Here is a tiny trained network, its code and every weight. The questions are about switching its units off for an input and a class, where a switched-off unit gives its printed mean instead of its output.

import numpy as np


def w(rows, s, z=0):
    codes = np.array(rows[::2]) - 128.0
    scale = np.full(codes.shape[1], s)
    scale[-1] = z or s
    return codes * scale


def f(y):
    return np.maximum(y, 0)


def log_softmax(a):
    a = a - a.max(-1, keepdims=True)
    return a - np.log(np.exp(a).sum(-1, keepdims=True))


def net(x, mask):
    res = np.array(x, float).reshape(1, 3) / 4 @ E
    y = f(res @ A[0][:, :-1].T + A[0][:, -1])
    res = res + np.where(mask, y, B[0][:, -1]) @ B[0][:, :-1]
    return log_softmax(res[-1] @ U[:, :-1].T + U[:, -1])


A, B = {}, {}
E = w([
[119,175,56,185,209],'x0',
[123,173,30,61,44],'x1',
[215,255,122,205,59],'x2',
],0.0078)
A[0] = w([
[135,172,122,173,126,206],'n0',
[157,163,155,214,200,251],'n1',
[147,109,124,203,115,40],'n2',
[126,102,140,154,206,212],'n3',
[170,214,57,102,124,196],'n4',
[157,11,145,134,198,87],'n5',
[186,93,111,97,124,78],'n6',
[190,37,173,106,114,224],'n7',
[112,132,87,106,163,45],'n8',
],0.011,0.0031)
B[0] = w([
[125,101,116,155,217,204],'n0',
[113,150,132,254,217,249],'n1',
[92,160,203,138,151,155],'n2',
[171,110,207,81,217,211],'n3',
[221,72,201,200,147,255],'n4',
[252,75,138,129,73,222],'n5',
[129,154,47,33,138,139],'n6',
[132,131,89,171,60,206],'n7',
[63,117,168,151,141,151],'n8',
],0.0077,0.0088)
U = w([
[245,155,228,74,73,132],'0',
[104,133,132,194,187,251],'1',
[188,90,45,169,253,122],'2',
[83,242,145,185,244,5],'3',
[88,101,25,25,30,5],'4',
],0.0073,0.0031)

Each question gives the input, the list of numbers given to net, and the class t.
The units are the neurons (one row each of A and B). Each row of codes is followed by its name. A weight is (code - 128) times the scale printed after its matrix; where a second scale follows, it is the last column's (A, B and U).
mask holds one flag per neuron, in row order. A switched-off neuron (its flag False) gives its mean, the last column of its row in B, instead of its output. The means were averaged over made-up inputs and are rounded, as every weight is.
A unit's drop is (log p(t) with every unit on - log p(t) with that unit switched off) / (log p(t) with every unit on - log p(t) with every unit switched off).
The circuit of an input: a set's keep is (log p(t) with only the set's units on - log p(t) with every unit switched off) / (log p(t) with every unit on - log p(t) with every unit switched off). Starting from all 9 units, units are removed one at a time, each time the one whose removal leaves the highest keep (on an exact tie, the one counted first), for as long as the keep stays at least 0.8.
units of the circuit, in order: the units of the circuit, biggest drop first
most important unit: the unit with the biggest drop
top k neurons: the k neurons with the biggest drops, biggest first
drop when u is switched off: that unit's drop, to one decimal
input [0,-4,-6], class 0: units of the circuit, in order	(n5; n1)
input [-8,-7,6], class 1: top 2 neurons	(n5; n1)
input [-3,-2,-3], class 0: units of the circuit, in order	(n1; n5)
input [1,-6,8], class 3: units of the circuit, in order	(n1; n5)
input [-8,2,-8], class 4: most important unit	n4
input [-1,-4,-3], class 0: units of the circuit, in order	(n5; n0)
input [-1,7,-3], class 4: units of the circuit, in order	(n1; n3)
input [0,-7,-7], class 0: top 3 neurons	(n5; n0; n3)
input [-4,-2,-3], class 0: top 3 neurons	(n1; n5; n0)
input [0,-8,-2], class 0: top 3 neurons	(n5; n0; n3)
input [6,-3,2], class 3: top 3 neurons	(n5; n1; n2)
input [3,-6,2], class 3: top 2 neurons	(n1; n4)
input [-4,3,0], class 4: top 3 neurons	(n1; n4; n3)
input [-1,6,-7], class 4: top 2 neurons	(n1; n4)
input [-1,-3,-5], class 0: top 2 neurons	(n5; n1)
input [-2,-1,-7], class 0: top 2 neurons	(n5; n1)
input [-4,8,-7], class 4: drop when n1 is switched off	0.0
input [2,-2,2], class 3: drop when n7 is switched off	0.1
input [0,5,-4], class 4: drop when n3 is switched off	0.1
input [-6,2,-1], class 4: drop when n0 is switched off	0.0
